Each row has a hidden value; after the row comes its tier, the name of the range that the value falls in. Each part has its own.
[  20  111  179  -84 -268   -3  132   85   75    3   88  -66   64   22
 -221  -33  294  202  136  259  118  132 -225  -26  145  351 -216  219
  109   53  303  -48 -206  -55  -98  126  -32  193   45 -136 -179  -68
    8  230 -191 -364]  L
[ 100   53  171  -62 -310    3   21  146  137   40  153 -220  160   25
 -140   69  130  -63   26  141  -19    0  -76  143  205  232  126  180
   27  171  274  260 -140   83  164  -87  164  -47  148  -33   45  120
  103  108 -296 -127]  G
[-164 -157  -71   99  195  204   -2   50  152  191   69  107  -17   65
  205   71   13  -68   33 -474   34  -85  -78  -82  -26  243  142   30
 -210 -196   -8   38  -95 -156    5    1 -194 -153  156   90   16  -21
  214  168   25  315]  L
[-234 -197 -182   44 -246  327   15  184  -49  296 -202  144  139  -68
  177  157 -356 -176  166 -110   67 -192 -108  163  296  226  192 -100
   24  -44   53 -136  120  316 -247  -31   66 -257   36   44   86  -35
   71  102  -39   38]  G
[-176 -135  -61   56  268  202 -127  -75  -49  158   52  290  -68    3
  -42    8  123  -98  159 -436  -27  -49  -80 -121   15  147   58   72
  -56 -187 -176  -78  190 -342  -94  -59  -94  -91  127   29 -132 -226
   18   -9  183  109]  S
[  54  -63  147  -87 -179   36 -149  -50  -84   89  345 -169   90  121
 -142 -142  147  -84  106 -155 -106 -229   74   67  198  -98  197  111
    8  171  215  199  -10  257 -129 -147  207  155  -52   52  -73  -65
  102  162  -18  164]  L
[ -83  -50   22   47  174  238 -253   16 -108   98  171   93    9   86
  231  130   83 -202   12 -453  -24 -164  -46 -177  183  194  289   51
 -210  -60  -77  287   74  -99  165  -47  -78 -104   40  242   41  200
  200  -32 -104  313]  C
[  77   -6 -146 -126   91 -102   18  -59  175   43  356  -23   58 -200
  161  197  -91 -158 -145  -44  -58  -46   59  194  -98   68   91  -24
 -100 -169  -11  123 -117 -102    6   42 -149 -290   82  -23 -172  104
  203  -81  -34  262]  C
[ -51   32  -79 -107  190  146  113  -33  124   43   64  148  -36 -194
  112  279  129  -89   38  -79  124  -70  -93   56   53  328  -48   50
 -159 -280 -105  -34  -30 -372  -41  175 -231 -251  133   96 -226   11
  131  -30  -41   34]  L
[  78  -31   28  -39   86  154 -155 -140 -202  121  357   76  -38   59
  231   65  -91 -149 -123 -349 -122  -68   37 -155   76   34  342  -58
   26  -98  -62  308  125   94    0   27  -84 -148   31  298   30   81
  219 -263  -52  427]  C
[  58   72  130   15 -198  -90   -5   35   77   74  143 -199   23   29
 -300   12  190   24   88  159  -49  164  -33  126  120   84  -30  214
   88  271  168   18 -167  -58  -26 -171  159  149   52 -273  -24 -140
  -40   91  -70 -227]  S
[  45  -15   87  -55 -163   -2 -127   41   89   49  247 -211  134   56
 -242  -29  221 -129  141  -59  -79 -197   73  209  194   -9  142  206
  -87  257  162  119  -74   82  -50 -232  236   75   32 -101  -58  -35
   58  226  -38   15]  L
[-159 -151  114   27 -101  -28 -152   38   22  103  -12 -176   -2   60
  -54  -35   96 -113  211   26  -49 -216 -132   18  182  -73  -16   75
 -136  179  316  107 -151   61  144 -324  363  191 -158 -173   37   87
  -93  203  -78  -50]  G
[ -15 -114  278  -15   16   70    8 -148 -146  149  100   -4 -199  143
 -176 -195  165  135  164 -135  -55   77 -111 -243   23  -37  -65   53
  213  -25  204  103  -10  -82  -62  -82  113  259   33    3   -4 -257
  -58  -28   23  -60]  B
[  22  -81  -10  -83 -144  158   94  176  267   93    4 -174  140  -40
  -77  153    6 -134  150  -11   36 -270   55  316  138  157  134   77
  -96   99  160   74 -128   92  -58 -128  149 -224  238   10  127  104
  123  223 -140   -3]  B
[ -16 -148   18  -41  282   16 -202  -50 -110   66   59    5 -142  -25
    3   76 -118 -115  124 -105 -149 -121   58  -60 -143 -212   15 -161
  117   24   26  222   22  -97   98 -249  203  -84  110    4  298  245
 -106 -240   -2   62]  C
[-175 -222  -11    5   74  139  -17  172    0  247   29 -145   14   -1
  279  127 -228  -70   99 -277   54 -213   98   87   23  -40   90 -206
  -66  -66  201  197 -247  246  -92   -3  -27  -36   58   90  225  214
  197  234  -68  286]  R
[   4   26 -111 -110  209  161   89  -61  197  -26  104  175  -64 -132
  231  225   79  -40  -23  -80  137 -114 -171  -71  -16  401  -43   36
 -204 -328  -44    3  -81 -326   33  191 -310 -278  111  149 -169  168
  179  -49 -133   80]  S
[  -1  -88  234   -5   64  111 -104 -124 -228  120  106   12 -199  136
   -3  -93   24   62   85 -129  -57   37 -111 -305   40  -13   31  -50
  197  -27  169  251   13    2   58  -58   84  162   10  129  153   14
  -22 -176  -96    6]  Q
[-152    9  -82  -70 -112  323   67  131   53   56 -113  297  112  -91
   37  124  101   25  192   -5  238 -101 -293  -44  258  592  -90  121
  -50 -235   27 -187   84 -134 -174  250 -238 -153  100   91 -236   -6
   92  182 -148 -262]  Q
[  80   37  114  -78  161 -114  -37 -114 -107   22  241  -51 -223  -14
   48    1   21  203   -9   73   13  234  -41 -221 -154   -6 -239  -64
  196  -54  147  130 -251 -125  -52   90 -194  221  -39 -117   -1  103
   24 -116  -94  -88]  R
[  99  113  -21  -78  174  -15 -149   58  -66   23  167  -39   -4 -183
 -154  303   24 -142   39   35  -58  124  178  188    2   29   25    6
  139  116 -183  176   16 -261    8  -62  -18 -172  235  -87  104  152
    3 -235  -63 -139]  Q
[  73  118  258  -11  -33  -95   73 -156  -39   83  351 -106   19   51
 -181   86  441 -134  -77 -112 -209  119  -57    2   94   35  212  263
  -60   67   28  211    8 -287  163 -103  234   -9   88   66 -199 -264
   38 -160   56  267]  C
[-179 -126 -272  -31 -368  102  111  169   82  227  -60   28  241 -161
  163  179 -327 -162   93  132   33 -197  -92  352  223  154   93  -57
  -42   16  150 -261  -47  392 -339  -25  102 -248  -78 -137  -94  -31
   67  201    4   73]  T
[-240 -237 -204  143   37  -56   39 -115   99  262   58  132  -72    5
  216  -46 -194  -55   -2 -213 -112   32 -191  -50 -115  -28    9  -28
 -118 -133   87 -264 -111   -8 -138 -178   15  -42 -158 -255 -140 -265
    0   67  239  328]  T
[-156 -120  -31   -9 -241  296 -127   87  -31  168  -19   86  137   -7
   99   63  -32 -223  153 -174   79 -276 -156   56  449  297  232  101
 -155  -25   87   51  146  156  -27  -59   63 -103  -64  102 -143  -16
  134  169 -145   17]  T
[ -16  233  111  -71 -169   64   81  183 -154   92  101  -44  148 -159
  -32  369  173  -37    7  168  104  219  -40  138  284  358    5  102
   94   41   -9  118  -75 -107  -57  258 -107  -61  118   44 -122   53
  111  -31 -195 -170]  M
[   8  106  250   -6 -245  136  -62   -6 -335  105   90   22   -1  119
 -107   13  167   46   87   66  -36  146 -178 -205  303  185   80  117
  228  153  135  136   89   91  -44   27  142  175  -35   96   10  -62
  -39 -139 -147 -139]  C
[  56    8  200  -83   71   -4 -257 -112 -139  -73  251   27  -39  136
 -288 -178  365   24  194  -70 -121 -105  -88 -204   43  -26  -43  174
   80  130  131  161   76 -153   45 -183  204  226    4  -14  -50   40
 -111  -15  -21 -120]  Q
[-212  -32 -157   -1 -169  196  191   64    4  238  -81  255   52 -195
  153  188 -152    9   54   24  195  130 -234   65  210  453  -72    3
   41 -289  -14 -286   19  -47 -298  285 -298 -163    2  -51 -313 -264
  117   80   -7 -119]  M
[ 162  -12 -160 -154  -69  113   33   64  391  -82  138  -28   89  -75
    5   86  -54  -42   44  101   82 -245  -47  183   -6  316   25   88
 -104  -30  127    8 -137   14  -46  -31 -112 -298  198  -23   23  269
  162  120 -236 -100]  L
[ 138  115  203 -124 -479  -27  110   38  -18   47  298 -221  120   71
  -66  -71   93  154  -21  276   57   69 -127   21  235  230    6  131
  159  125  414  132 -235  363 -150  156    0  199  -77   -4 -130    2
  154  169 -276 -126]  S
[  41 -172 -224 -118  169 -106  -46 -227   87   19  229   95 -146  -81
  129  -80 -277   22   15   50 -115 -164  -34  -28 -305 -193 -124 -178
   73 -139  117 -130  -94   78 -223 -126   -6 -100  -92 -145   -8   93
  -44 -138  123  161]  Q
[  74   -7  305  -34   31   -1  -66    2 -100   72  194 -250  -77  147
 -133   -7  232   24  103 -101 -101   -8   61  -82   41 -108   57   68
   82  201  215  332 -171  -13   90 -157  216  205   92   39  190   83
   21   15 -101   65]  B
[ 105   36  -82 -119  177 -147  -29 -205 -115   11  329  131 -109 -123
   85   83  -85   14 -106   59 -153  149  -26  -94 -232  -72  -71  -95
  184 -132  -43   24   -7 -136 -106   37  -90 -114    1  -56  -92   47
  -14 -359   70  148]  G
[ -13   40  243  -48 -192  164  -94   69 -180   19   19   75   49  126
 -238  -85  263   86  220   61   15   11 -226 -198  235  265  -34  167
  196   99  202  113   96  -14    8   -9  149  159   80   61   14   22
  -77   30 -187 -317]  C
[ 132   87  175  -37    1 -106   61 -257  114   22  357 -145  -81   63
 -224   -7  438  -85  -24  -62 -163   18  -44   22   60   -8  113  308
 -145  111   50   57  -71 -298   56 -198  192   70   -5  -71 -259 -308
   18  -66   92  187]  R
[  53   20  268  -12  -81  -92 -120  -82 -115   44  311  -70    1  149
 -210 -151  310   29   40  -83 -164  116 -110 -174   53   10   54  192
  109  117  200  237  -20  -88  129 -135  181  213   18  -44  -80  -96
  -15  -23  -51   20]  G
[  66  138   -1  -89 -329   10  269  -74   81   51  227  115   83  -30
  -37   -7  129  171  -63  219   64  194 -280  -30   93  425  -76  190
  107 -127  166 -227  -87   18 -278  266 -190  -27   -9  -51 -371 -264
  105   41  -61  -85]  Q
[  80   -6  119  -16  238 -154    9 -141    8  121  369 -150  -85   -5
 -138   85  202  -98  -49 -237 -230  107  180   89 -185 -222  116   60
   23   51  -43  198 -106 -268   19 -166  120  -31  176  -52    1 -168
   46 -146  175  340]  R
[-141 -160   -2  106  138  201  -50  -65 -148  295  114  169  -89   34
  280   94 -164 -144  -70 -482  -71   76  -61 -170   56  113  280  -84
    1 -226  -91  170  107  -60   32   15 -129 -170   82  188   28 -133
  183 -175   43  405]  G
[-157  -25 -223    5   14  115  108   43   43  153   -4  302   13 -174
  296  204 -173   12  -40  -48  123  166 -246  -63   20  427  -88  -33
  -13 -324  -57 -202  -34 -152 -145  241 -374 -234   21  -61 -229  -34
  133  -26  -41   18]  T
[ 216   21   30 -156  141 -241 -125 -246   37 -114  363  -87 -146  -48
  -59  -17   45  -29  -53  188 -206  -22  -20  -64 -213 -197  -75    2
   77   58  131  178 -104 -137  126 -220  163   -8  -47 -134    2  201
  -87 -303  -49   45]  G
[-134  -35  105   59  163  212 -170  131 -152  182   74  -37   27   39
   20  203  156 -172  129 -403   -3  -73  102   12  198   91  204   43
  -93   64  -84  251    9 -131   38  -54   15  -17  154  144  117   64
  131   71  -25  174]  L
[-289 -234 -183  107  327  100 -246  112  -80  187 -199  117 -101  -85
  200  209 -247 -183  202 -225  -40 -119  -18  -21  -53  -90  -41 -191
  -73   -7  -65    0  -26 -137   55 -267   97 -113    9 -154  272  253
 -106  -42   62   61]  T
[  29   -5  150  -51  137   40 -234 -110 -103  -26  187  -22  -85  116
 -242  -84  356  -32  221 -148 -102 -139  -10 -129   83  -72  -16  182
  -28  184   41   89   35 -202  -11 -248  201  212  -16  -61  -38  -14
  -90   23   47  -45]  B
[ -21  159   78   18 -440 -105  146  148  -21  144  263  -39  232   11
  -54   28  148  141  -82  142   16  383 -197   38  172  380  -20  223
  135   69  221  -63 -197  119 -166  212 -144  119  -10 -194 -297 -207
  150  203 -112  -72]  T
[  24   82  303  -14   -3   88  -28   32 -128   40   46 -127  -57  117
 -213   81  349   19  158    9  -41   35  -71 -108  146   94   11  146
   80  191  141  222  -68 -158  108  -98  230  145  131   72  154   58
  -68  -46 -133 -125]  L
[-102  -51 -208  -85   87  305  106   70   75   80  -61  342    2 -125
  196  147 -118   76  110 -103  209  -61 -184  -71   16  472 -115  -51
   19 -347  -57 -213   26 -116 -288  292 -404 -259  158  104 -119   55
  145   62  -69  -86]  R
[-137   -9  198    3 -116  298  -66  194 -162  102 -218   69  -21   70
 -171   33  157  115  328   29  182   24 -196 -155  301  355 -137   87
  173   69  163   41   10  -51  -61   54   15  178  115   25  119   55
  -61  153 -227 -474]  L
[ 163  110  151  -49  -24  -98  -85 -162  -20  -77  231   28  -76   77
 -248  -59  301   26   22  124 -173  157 -182 -177  -14   91  -29  234
  117  142   78   84   36 -268  145 -195  178   60   47 -127  -63  -32
 -127 -238  -73 -139]  T

Part 2:
[ 247 -176 -165   68  305  233 -114 -130   44 -190   57  -93 -412  124
  225 -116  -27   37 -128   69  -83 -213 -334 -271  226  -86 -153  259
 -285  -44   12 -107   71 -229   -2  -70 -260  -23 -178   99   38   -8
  -17  200  148    2]  [79]
[  -9   -7  -22   93  257   41  121 -124   33  220 -287   81  364 -105
  209 -139 -153  -10  138   38  127  210   87  256  -95  -64   54 -175
   45   12   17   77   44    1  -59  234  139   49  148   17 -183  230
   65   47  -93  -13]  [68]
[  24  -10  -98   80   89  174  -58 -102  211  -41 -180 -171   -3  -77
  195  -41   25   23  192  151  203  147  -80   34  -26  -43   32  120
  -60  -18  151 -122   30 -276  -52   -1   -2   71 -101   34 -118   80
  -71  105   -2  -76]  [88]
[-340    7   46  106  -88   49  -29  111 -225  347 -125  113  108  -65
   95   67   12   66  206   55  145  194  264  244   61 -227  -82 -272
   24  -34  -87   32  146 -154   23  234  150   56 -105 -155 -129  187
   12   98  -63 -114]  [83]
[ 147 -203 -123  108  468  191  -54 -261  223   -3 -362   58   79   12
  256 -186 -230   25   60  -12   93   65 -105  -44  -20    4   -7  -53
 -123   13  129    8  -14  -55 -142  153 -158  -22  147  160  -45  235
   46  128   94  -42]  [68]
[  95   50  -95   97  225  170  183 -165  371 -140 -320 -177  173   80
  127 -163 -175  -26   -4   -1  326  324   32   21  -53  239  -85   40
  -70  -20   50  -33  -40 -260  -71  161  -19  -23  126  133 -127  229
   26   -4  163  208]  [68]
[-198   93  -26  105  -41   -2  -69 -117   27   64 -200   64  260  -71
  151  -59  -35  -15  178   -7  114  212   58  169 -137   -2   -4 -154
    0   80  111  -73   -2 -127  -25  138   71   23    8    8 -191   70
 -114   -2  -40   -9]  [68]
[ -20   76 -107   62  150  141 -143   39  -89   73  -97   93  -25  112
  218  -67  -59 -145    2  140   34   44   22  133   16 -242 -135  -19
 -155  -41 -183   -2  188 -323   49  291  159  104 -114  -84 -362   98
   59  347  -91   64]  [70]
[ -35  -15  116   89  -61   12  572  146 -242  107  213 -103  -49   72
  -55   56  189  164  -70   93   93  -78  -19  -27  165 -224  -73   25
  223 -103 -293  241   51  180   61   48  101    5 -114 -155   78   62
   32   23   -4  -39]  [79]
[  54  116  -94   69  -57    8  125   -3   28 -234  134 -309  -68 -111
  121 -122   39  -44  -93   96   77  289 -100   68  200   58 -205  258
 -151   -1  -72 -160  151 -226   72   10  120  -26 -185   84 -209 -134
   -8  107  -15  232]  [67]
[ -41 -102  103   66  -27  -23  355  168 -381  245   94    6   15   68
   16   12  101  118   91  -10  -77 -125 -107  -73   46 -300  -55 -148
  232  -84 -182  278   28  384   16  -24  128  -39   23 -142  166   31
   71   27 -109 -210]  [85]
[ -84  -13  -28  118   82  124  -36 -130  267   91 -361 -174  186 -144
  178  -99  -58  -10  330   96  263  349   28  180  -90    1   82  -26
   38  -42  230  -59    9 -169 -115   28  118  -14   26   10  -96  133
  -93   27  -90 -106]  [88]
[ 149   -4  -11   42  -21  130  203  172 -102   22  136 -201 -269  100
  281  -10  172   57  -66  158  158 -112 -236 -268  189  -61 -127  244
   25  -36  -50  -61  158   -9  174 -107  109  -24 -221  -42   39   49
 -125   91   12   44]  [88]
[ 181 -206  -38   23  167  149   94  253 -256   66  226   -7 -424  186
  181  -47  170  131 -101   59 -181 -319 -193 -203  280 -285 -184   89
   -7  -96 -246  103   75  204   90    1 -107    6 -190  -21   18   54
  -28  179    1  -87]  [65]
[  71 -213  -25  131  217  178  296  -84  122 -206  -90  -55 -195  254
   33  -85  -34  154 -118  -70  128  -80 -179 -336  149   37 -183   58
   42  -58  -65  153  -88  109  -95   29 -239 -158   29  103  205  171
  -17   55  274    5]  [85]
[-169   65  -19   64  -38   96  244  -14 -110  253 -149   -2  298 -145
   15  145 -106  212   80   -2  321  234  297   55  -84    8  -60 -279
    7   55  -66  -24   21 -134   17  243  -54  206  125   84   -9  289
  245  -88  160    2]  [79]
[ 133   17   35  105  110  146  448  -27   74 -204    4 -178   50   88
   37  -90  -10   84  -10  111  170   20 -239 -187   75    5  -35  171
  231  -90  -84  173  -71   92  -48  -71  -28    1   88   46  184  176
  127   33   10   18]  [85]
[-244   57  -10  116  -84  -96  221 -191  -65  109   -1   94  247  -71
   -2    7   78  122    0  -48   75   82  133  238  -78  -23  -12 -165
   -8   95    1    2  -41  -72  -20  183  -17   -9  -94   -6 -173   -4
 -176 -133  114   18]  [67]
[-119 -118   38   36  -48   13 -124  141 -301  150  117  -28 -177 -305
  149   82  176  239  244  -13 -157   18   45   82  229 -291  -63   -7
  -27   -3  -61 -139   93   53   80  -68  -62  124 -168  -68  -10  -71
    2   32  -59 -234]  [83]
[  63 -107  -66   58  -83   74  192  175 -158  -46  264 -201 -364  129
  146    6  245   81 -115  157   57 -125 -233 -204  264 -151 -189  209
  -48  -36  -93  -10  161  -13   96  -72   35  -73 -364  -36    0  -66
 -141  165   40  -15]  [88]
[-229   76  115   71  -62  -94  162    6 -277  421 -177  105  421 -239
  111    4  -52  113  277 -105   31  201  197  248 -148 -131   42 -341
  189   32  -10   73    3  239   30  112  205   54  199  -63  -22  111
   49 -167 -131 -132]  [70]
[  89   18  -78   53 -177  117  103   39  -53 -144  133 -118 -360  435
  118   71  145   40 -242  -60  152 -295 -310 -637  -55  130 -218   61
 -148   96   36 -115  -16  -52  157  -92 -195  -88 -180   41  116  -73
 -274  -20  287  125]  [88]
[ 237  154  -25   19  -65   62  133   94   19 -315  201 -348 -211   53
  122  -92  190  -74   12  117  -55  -14 -349 -149   67  -72  -71  389
   11  -69  -97  -79   29  -87  110 -210  105   48 -151  -67 -102 -228
  -75  112 -126   82]  [68]
[ 297  -21 -117   26  147  238   72  -10  131  -18  -81 -289 -159  142
  222  -97  -52    4    6   72  154  -32 -274 -307  -10  105  -61  152
 -110  -55  123  -89   -1 -126   36 -157  -87   11   14  109  127  100
    9  -15   75   35]  [65]
[  13    3  -70  149  174   98  -32 -378  508  -76 -353 -131  115  141
  149 -267  -48  -87  144  -50  149  149 -139  128 -184  247  103   37
  -81  -18  366  -69 -188 -242 -154  -54  -84 -208   -4   39  -90   33
 -439 -191   90   46]  [65]
[ -42   43   27   98  -24  -94  442 -132   11  -84   41  -56  214   39
  -76  -62   88  103  -49  -84   40   57  -29   73  -83   34  -15  -55
  113   40  -75  124 -132  133  -44   70  -28  -44   28    4  -61  -43
 -106 -146   92   56]  [85]
[ -25 -309   53  103  210 -145  370  -99 -244  446   29  139  120  -75
  134  -95  166  174   65   -9 -142 -192  -60  243   55 -313  125 -193
  125    1   11  258   34  439  -71   64   92 -152 -120 -128   -6   -5
 -242  -74  -74 -282]  [88]
[  82   97 -175   78   86  125  -61 -178  247 -212  -54 -150  -31   31
  239 -122   38  -87  -27  171  169  102 -167   54   12   76  -46  252
 -208   40  123 -203   73 -472   12   43    6   26 -230   57 -278   -5
 -174  128   60  144]  [68]
[  26  122   41   67   91  -50  216  -16  110   80 -162  -87  364 -190
   90  -97    4   -4  132   19  104  325  176  308 -162  -48   90 -129
  119   43 -100   17  -22  138    2  258  167  155  152   12 -383   44
  -18    7 -198   92]  [65]
[  29  -83   32  132  230   28   69 -281  191  -38 -197  -11   54 -190
  233  -88   72   72  152   46   60   17 -119   78  -29 -144  140  135
   48   37  115  -52   -1   48  -48   40   22  -13  -34  -26 -162  -43
 -247   74  -42 -105]  [70]
[-173 -164   73   83 -103    2  294  167 -267  141  123   21  -64   -4
   -4   62  193  286  102  -41  -15  -74   10  -49  154 -191 -104 -129
  220  -31 -115  160  -47  322  -10  -14  -75  -40  -90  -27  168   94
  -44  -69   60 -210]  [88]
[ -17  109   41   64 -148  -97  196  113 -379 -148  323  109  -81   99
  136  -19  112   72 -265  -76 -132 -174 -188 -275  120  -33 -242    6
   42  146 -233  -30   52  280  212   69  -40    2  -75   62  -57  -88
  -81   34   15  196]  [70]
[ -19  -98  -17   98 -112   22  308   75 -137 -221  276   62 -292  177
  145  118  243  264 -368   -3  172 -254 -141 -504  202   44 -247   72
    4  205 -144  -90   45  214  173  139 -262  -18 -252  153  -15   47
 -239   72  305  163]  [88]
[ -23  -19  -77  145  186  145  -16 -409  369  -34 -342  -61  135    8
  156  -91 -135   35   79  -19  290  146  -43  -23 -128  213   74  -22
 -172   65  316 -159  -78 -361  -99   43 -191  -45   21   83  -10  140
 -193 -115  215   39]  [83]
[-100   72   45   75   54  -13  215  -83   10  221 -239  -17  266  -85
   36   14  -76   79   70 -142  185  257  282  148 -152   10  -31 -250
  -22   37  -94   -5   -4   -5   32  267   72   67  165  -26 -191   83
    4 -103   88   85]  [79]
[-363 -176  -46  199  219  137  136 -112   32  126 -235  293  224   56
   29  -85  -90  114  104  133  186  161  220  382  147 -206  -80 -238
  122  -75  -88  275   17 -167 -236  403  -33  -53  -84   -2 -116  442
   60  204   69 -138]  [85]
[  13  -36   60   82  -26   49  417  284 -313 -294  362  -33 -209  -14
   -3   51  126  224 -252   82   -5  -18  -51 -246  392 -205 -313  127
  184    2 -496  123  103  320  115  187  -89  118  -76  108  -23   91
  253  276   11  134]  [67]
[ 172 -101   -9   93   86  126  251 -124  -29  -57  -39 -142 -128  205
   63   -2  -96   89 -135  -84  142 -141 -292 -553  -43   83  -94  -36
  -55   38   59   27  -41  153   15  -89 -216  -67  119  103  304   36
   27  -32  182   19]  [79]
[  61    2   15  116    2  114  384  -57   88 -196   95 -105  -25  175
   57  -66  120  126  -56  105  153 -129 -280 -221   55   64   -9  152
  203  -18   30  105 -128   70  -25 -113 -141  -45  -71   49  178  140
 -125  -68   82    4]  [88]
[-288  226  107   -7 -401  -65   48  184 -279  400  -51  -75  302 -395
  134  243  218  225  441   -4  165  209  265  183 -214 -147   97 -199
  197   89   51 -191   15   40  172  -33  216  272    5 -110  -99   -1
  -46 -228 -114 -205]  [88]
[-145   70   48  102 -185  -62  251   50 -135 -173   48    5    4  248
 -139   39   52   25 -132 -177   33   38    0 -237 -108  -34 -218 -196
   51   70 -237  117  -71  199   28  195  -50  -41   60  -13  -90 -107
  -51   61  103  121]  [70]
[  83   87   13   45 -151 -119   27   33   13  -61  100 -234 -122  -60
  163  -22  262  -57    0   -3  -17   62 -115  -52  -90  -86   -6  101
  -86  112  -10 -195   82  124  156   18  154   15 -186  -67 -375 -365
 -381   67 -146   97]  [65]
[ 161  -25  -92   45  219  251 -164   51   49   73 -125  -15 -179   73
  353  -39   13  -30   63  185  113  -97 -126 -126   23 -172  -23  101
  -94  -23  -10 -103  127 -180   80  104    9  140 -101   -2 -186  164
  -48  262  -68  -27]  [65]
[ 133 -215   52   47  273  224   52  231 -148   10  -14 -134 -385   27
   60  -66   20  118  160  -13 -186  -40  -69  -78  304 -386 -175  110
   69 -265 -324  185   48  157  -26  -28  -27   19   33 -103  102   59
  221  244  -73 -194]  [79]
[ 186 -149  -17   35  320   61 -100   -6 -123  193 -174   67 -170   25
  363  -98  -40  -14    7 -103  -99 -118 -105 -148   27 -198  -95  -23
 -152   18  -74  -51  153  163  114  116   83  -36   37  -45 -160  -30
 -104  171  -11  -20]  [85]
[ -40  -15  -26   76    0   15  176  -62  -69   11   -5   28   -5  138
   44   22   86   70  -42  -47   48  -94  -56  -99  -80  -89  -70  -74
  -24   45  -68   45  -25    4   16  105  -49   -2  -62  -38  -84  -22
 -117   22  123  -15]  [85]
[ 197   46   -9   19 -176   11  213   70    6 -180   84 -377 -288  128
   81  106  204   20  -97  -58  161  -39 -236 -512  -98    5 -125  173
 -106   76  -47 -158   64   83  174 -104   39    0  -98  -35  -59 -312
 -186   65  113   98]  [68]
[-170 -208   11  121   98  112  251   82 -197  173  -24  240   -1  271
   -6  -19    4  208  -25  -55   23 -166   33  -79   93 -134 -146 -302
  164  -45 -141  295  -96  229  -92  182 -197  -75   10   20  168  335
   16   -3  152 -143]  [88]
[-162   31   12  100   41  -24   45    4  -32  152 -156  109  214   27
   84  -71   26  -45  127   14   41  155  138  273 -109 -175   -3 -222
   58   11  -95   99   26   14  -35  284  152   32  -11 -100 -323   69
 -107  117 -131  -26]  [88]
[  -5  149   45  131    0   15  157 -260  238 -183 -245  -46  114  251
   60  -99  -66  -74  -57 -197  174   49 -131 -260 -279  227  -41  -55
   -2   84   89  -29 -156    7   17   55  -50 -130  169   12  -49  -53
 -286 -128  157  197]  [70]
[-112   14  169   88   10   88  439  185 -375  391  -38  173  143   73
  126  122  -21  196  -13   22  225 -104  119 -177   30 -184  -71 -266
  292  -18 -258  224   80  307  139  206  102   94  146  -93  164  371
  159   -1    7  -46]  [79]
[  69   12   26   27  -68  115   21  165 -216  -49  108 -125 -254   70
  159    5  118   77  106   -1  -85 -148 -262 -289   96 -155 -134  143
   68  -68  -74  -21   17   85  110 -208   -1   15  -56  -56  156  -54
   -2   48  -28 -105]  [85]
[ 120  109   63   25   12   68  -96  111 -244    7   35   33  -91  -84
  302   74    9   46   -3   -6    6  -92 -120 -351  -10 -119  -63   -3
  -31  132 -115 -205  123  127  251   56  -25  235   71    3  -93   -1
   46  142 -104   69]  [83]
[  28  -36  111   69  -97 -115  133  117 -303  -96  265   -5 -253   52
  122   -9  187  110 -155 -153 -173 -159 -182 -305  176  -74 -171   17
   -6  106 -164  -70   54  347  200  -38  -80  -57 -111  -53    0 -207
 -211   -1    8   87]  [83]
